Below is a small trained network, with its code and all its weights. Each question gives an input and a target symbol and asks what happens when units are switched off, that is, made to give their printed mean instead of their output.

import numpy as np


def w(rows, s, z=0):
    codes = np.array(rows[::2]) - 128.0
    scale = np.full(codes.shape[1], s)
    scale[-1] = z or s
    return codes * scale


def norm(h):
    return h / np.sqrt((h * h).mean(-1, keepdims=True) + 1e-5)


def f(y):
    return y / 2 * (1 + np.tanh(0.7978845608 * (y + 0.044715 * y**3)))


def softmax(a):
    e = np.exp(a - a.max(-1, keepdims=True))
    return e / e.sum(-1, keepdims=True)


def log_softmax(a):
    a = a - a.max(-1, keepdims=True)
    return a - np.log(np.exp(a).sum(-1, keepdims=True))


def net(x, mask):
    ids = ['βγδζθμπστφψω'.index(c) for c in x.split()]
    T = len(ids)
    res = E[ids] + P[:T]
    u = 0
    for l in range(2):
        q, k, v = (norm(res) @ M[l].T for M in (Q, K, V))
        z = softmax(np.where(np.tri(T) > 0, q @ k.T / 2**0.5, -1e9)) @ v
        res = res + np.where(mask[u], z, O[l][:, -1]) @ O[l][:, :-1]
        u += 1
        y = f(norm(res) @ A[l][:, :-1].T + A[l][:, -1])
        res = res + np.where(mask[u : u + 12], y, B[l][:, -1]) @ B[l][:, :-1]
        u += 12
    return log_softmax(norm(res)[-1] @ U[:, :-1].T + U[:, -1])


Q, K, V, O, A, B = {}, {}, {}, {}, {}, {}
E = w([
[158,179,136,175,93,152,252,139,91,163,133],'β',
[173,227,126,171,164,159,178,137,159,84,171],'γ',
[164,93,85,145,143,100,96,208,104,163,116],'δ',
[186,75,90,146,138,95,119,180,100,171,106],'ζ',
[142,164,59,222,172,117,97,85,123,119,209],'θ',
[103,129,90,102,128,214,134,151,15,151,212],'μ',
[113,210,131,46,186,51,152,187,78,193,126],'π',
[181,101,176,136,148,105,101,163,194,173,129],'σ',
[195,189,118,22,203,122,168,112,129,70,134],'τ',
[154,71,134,92,177,128,77,181,147,126,181],'φ',
[82,84,165,142,170,155,53,234,117,142,110],'ψ',
[86,188,79,169,228,149,28,155,99,79,121],'ω',
],0.019)
P = w([
[131,145,106,145,4,69,68,164,165,36,170],'0',
[122,143,87,148,78,89,206,241,163,28,146],'1',
[184,172,141,134,42,111,102,177,115,91,168],'2',
[133,126,75,151,116,124,207,211,162,83,136],'3',
[200,185,147,128,74,136,91,163,110,125,168],'4',
[133,118,73,148,146,143,202,184,168,116,126],'5',
[199,187,151,123,104,150,87,138,104,153,166],'6',
[122,106,69,148,172,155,197,155,166,146,114],'7',
[194,185,156,123,133,166,87,111,103,173,154],'8',
[114,101,73,144,193,167,192,122,166,169,101],'9',
[189,188,166,131,165,174,98,79,85,194,135],'10',
[106,103,88,151,218,176,202,85,145,192,91],'11',
[192,204,164,136,202,193,113,56,60,227,139],'12',
],0.015)
Q[0] = w([
[216,186,155,152,180,143,80,158,73,132,140],'0.h1',
[129,100,43,180,248,158,221,196,138,144,135],'0.h1',
],0.017)
K[0] = w([
[132,94,194,74,254,184,77,97,135,180,117],'0.h1',
[83,228,110,131,196,181,170,25,92,183,117],'0.h1',
],0.013)
V[0] = w([
[100,245,154,132,96,3,161,127,227,250,71],'0.h1',
[139,76,180,186,208,84,99,158,162,149,230],'0.h1',
],0.0059)
O[0] = w([
[79,173,92,154,92,73,136,175,163,246,163,83],'0.h1',
[85,142,227,240,123,72,171,154,29,131,187,253],'0.h1',
],0.013,0.0044)
A[0] = w([
[107,80,110,115,89,112,182,91,171,123,97,138],'0.n1',
[102,133,131,140,126,188,172,144,86,138,161,133],'0.n2',
[96,142,154,95,110,150,139,181,119,119,95,166],'0.n3',
[144,115,134,116,197,72,168,151,154,108,100,58],'0.n4',
[98,150,94,134,158,147,170,160,188,127,107,118],'0.n5',
[108,82,111,108,113,105,182,143,151,155,95,2],'0.n6',
[173,112,122,129,100,152,84,126,116,170,169,170],'0.n7',
[130,109,131,7,113,134,153,157,135,152,44,167],'0.n8',
[93,159,147,114,83,98,105,108,146,171,145,144],'0.n9',
[122,114,187,89,103,107,221,124,119,143,126,126],'0.n10',
[64,147,119,110,139,122,101,126,145,81,161,163],'0.n11',
[157,107,139,139,117,155,126,49,132,65,97,86],'0.n12',
],0.015,0.0068)
B[0] = w([
[131,93,47,112,164,172,63,117,99,34,187,127],'0.n1',
[127,140,108,154,139,61,118,187,161,163,95,254],'0.n2',
[117,134,168,90,86,129,90,131,166,101,120,150],'0.n3',
[28,143,114,156,112,56,190,155,10,96,101,173],'0.n4',
[131,194,205,75,190,69,142,88,143,86,83,231],'0.n5',
[159,173,121,50,127,67,77,104,124,131,162,138],'0.n6',
[156,165,92,92,156,40,123,121,126,140,64,193],'0.n7',
[124,47,62,118,148,180,92,131,172,120,234,160],'0.n8',
[115,132,66,142,111,206,146,126,74,87,94,157],'0.n9',
[209,121,121,116,177,123,69,120,184,88,166,157],'0.n10',
[167,147,130,137,101,112,137,107,197,105,90,157],'0.n11',
[148,216,142,168,77,185,137,174,99,211,159,162],'0.n12',
],0.011,0.0077)
Q[1] = w([
[207,177,151,107,213,153,125,160,84,172,178],'1.h1',
[142,145,150,117,76,129,6,129,78,125,164],'1.h1',
],0.016)
K[1] = w([
[76,104,154,145,246,174,72,66,80,234,108],'1.h1',
[78,145,124,167,188,184,50,152,148,102,71],'1.h1',
],0.011)
V[1] = w([
[198,65,116,90,85,86,240,34,74,188,194],'1.h1',
[84,62,254,28,53,148,98,193,175,182,65],'1.h1',
],0.0066)
O[1] = w([
[172,184,203,66,41,9,152,158,171,10,106,51],'1.h1',
[131,211,166,191,231,110,14,202,41,167,90,1],'1.h1',
],0.011,0.007)
A[1] = w([
[97,79,124,171,159,152,152,168,75,72,96,82],'1.n1',
[133,166,44,102,156,135,98,101,184,161,95,105],'1.n2',
[153,155,128,92,140,128,161,158,175,59,96,204],'1.n3',
[183,143,111,51,125,144,36,69,170,149,171,28],'1.n4',
[55,69,54,107,111,109,131,118,116,104,122,44],'1.n5',
[98,181,174,155,203,144,155,187,174,83,80,60],'1.n6',
[113,158,172,208,73,87,149,141,61,169,156,3],'1.n7',
[99,193,129,147,38,142,145,112,78,178,99,102],'1.n8',
[77,100,138,214,141,91,176,135,171,68,18,2],'1.n9',
[208,124,253,130,80,153,129,78,63,104,149,36],'1.n10',
[166,10,73,144,101,240,87,99,144,178,141,21],'1.n11',
[136,71,127,97,158,151,95,75,96,55,7,178],'1.n12',
],0.015,0.0057)
B[1] = w([
[161,117,73,114,75,143,97,86,124,165,154,170],'1.n1',
[124,106,150,138,114,170,78,218,139,51,172,181],'1.n2',
[98,84,142,145,170,113,105,115,86,165,85,249],'1.n3',
[243,103,248,115,83,131,38,4,188,187,96,144],'1.n4',
[129,181,150,131,200,111,130,104,149,105,98,155],'1.n5',
[149,145,101,71,127,47,168,99,119,107,141,225],'1.n6',
[45,86,195,81,135,167,106,124,144,69,140,201],'1.n7',
[123,139,96,124,93,135,98,21,159,192,53,156],'1.n8',
[150,172,157,193,141,191,133,142,161,148,119,210],'1.n9',
[139,181,152,98,113,134,199,162,115,1,138,191],'1.n10',
[83,138,111,55,177,129,224,191,66,211,134,191],'1.n11',
[135,190,110,128,94,201,211,46,114,54,125,141],'1.n12',
],0.017,0.011)
U = w([
[177,87,193,78,141,146,69,90,180,156,144,167],'β',
[134,163,147,161,147,22,154,130,123,163,42,146],'γ',
[1,138,162,123,57,106,110,43,119,158,146,140],'δ',
[92,158,183,205,188,178,46,106,8,129,120,66],'ζ',
[135,92,134,244,128,188,157,166,208,129,154,144],'θ',
[96,86,98,91,131,179,199,146,75,185,162,123],'μ',
[74,127,55,96,161,66,79,192,192,101,187,78],'π',
[103,111,219,121,85,119,160,137,78,39,198,97],'σ',
[102,73,43,74,216,167,119,56,158,58,105,2],'τ',
[148,5,56,146,57,40,166,66,126,125,215,153],'φ',
[132,216,43,118,61,114,58,108,151,142,128,189],'ψ',
[183,205,110,163,85,210,159,22,58,114,89,77],'ω',
],0.0099,0.0054)

Each question gives the input, a string of symbols that net reads in full, and the target symbol t.
The units are the heads (2 rows each of Q, K, V and O) and the neurons (one row each of A and B). Each row of codes is followed by its name. A weight is (code - 128) times the scale printed after its matrix; where a second scale follows, it is the last column's (O, A, B and U).
mask holds one flag per unit, layer by layer, with each layer's heads first. A switched-off unit (its flag False) gives its mean, the last column of its rows in O or B, instead of its output. The means were averaged over made-up inputs and are rounded, as every weight is.
A unit's drop is (log p(t) with every unit on - log p(t) with that unit switched off) / (log p(t) with every unit on - log p(t) with every unit switched off).
The circuit of an input: a set's keep is (log p(t) with only the set's units on - log p(t) with every unit switched off) / (log p(t) with every unit on - log p(t) with every unit switched off). Starting from the 12 units with the biggest drops (on a tie, the unit counted first), units are removed one at a time, each time the one whose removal leaves the highest keep (on an exact tie, the one counted first), for as long as the keep stays at least 0.8.
circuit, biggest first: the units of the circuit, biggest drop first
unit that matters most: the unit with the biggest drop
k most important neurons of layer l: the k neurons of layer l with the biggest drops, biggest first
drop of u: that unit's drop, to one decimal
input θ γ π δ τ σ θ, target β: circuit, biggest first : 1.n4; 0.h1
input ω φ γ β ζ φ ζ φ, target β: circuit, biggest first : 0.h1; 1.n4
input μ γ γ γ τ, target β: circuit, biggest first : 1.n4; 0.h1
input τ π β ζ θ, target φ: circuit, biggest first : 1.h1
input θ φ μ ζ γ, target ω: circuit, biggest first : 0.h1; 0.n12; 1.n8
input μ ψ τ π σ φ, target π: circuit, biggest first : 0.h1; 1.n2
input μ σ φ ζ φ γ γ σ π, target δ: circuit, biggest first : 0.h1; 1.n7; 1.n8
input π ω ζ γ φ β μ φ γ ζ, target γ: 2 most important neurons of layer 0 : 0.n6; 0.n4
input ω μ β, target μ: circuit, biggest first : 1.h1; 1.n11; 0.n10
input π β μ φ θ, target σ: circuit, biggest first : 0.h1; 1.n10
input γ δ ζ π β γ φ β θ γ π ζ μ, target ψ: 2 most important neurons of layer 1 : 1.n7; 1.n8
input γ ζ φ φ ω φ φ ζ σ γ ω γ γ, target μ: circuit, biggest first : 1.h1; 1.n11
input γ ψ μ φ ζ γ δ γ ψ σ π τ γ, target β: circuit, biggest first : 0.h1; 1.n4
input μ γ μ, target ω: unit that matters most : 0.h1
input φ τ γ γ ω γ τ, target μ: circuit, biggest first : 1.n11; 1.h1
input γ μ ζ, target ω: 3 most important neurons of layer 0 : 0.n7; 0.n2; 0.n12
input δ γ φ π π γ ψ γ γ γ ω β π, target μ: circuit, biggest first : 0.n5; 1.h1
input γ ω ψ, target μ: circuit, biggest first : 1.h1; 1.n11
input π ζ γ φ φ γ β γ β, target θ: 2 most important neurons of layer 0 : 0.n5; 0.n10
input ζ θ μ σ σ φ γ ψ γ γ γ, target θ: 3 most important neurons of layer 1 : 1.n6; 1.n2; 1.n11
input π ψ σ φ, target π: most important neuron of layer 0 : 0.n5
input ζ θ φ σ γ δ θ σ μ, target δ: 2 most important neurons of layer 1 : 1.n7; 1.n8
input π γ μ σ, target μ: 2 most important neurons of layer 0 : 0.n8; 0.n12
input γ ζ γ τ, target τ: 2 most important neurons of layer 0 : 0.n4; 0.n8
input ζ φ γ δ ω σ γ φ μ γ π, target ψ: 2 most important neurons of layer 0 : 0.n9; 0.n10
input γ δ φ γ γ σ β ψ, target β: drop of 1.n4 : 0.6
input γ γ μ ω φ δ γ ω θ β ζ ζ φ, target σ: drop of 0.h1 : 2.3
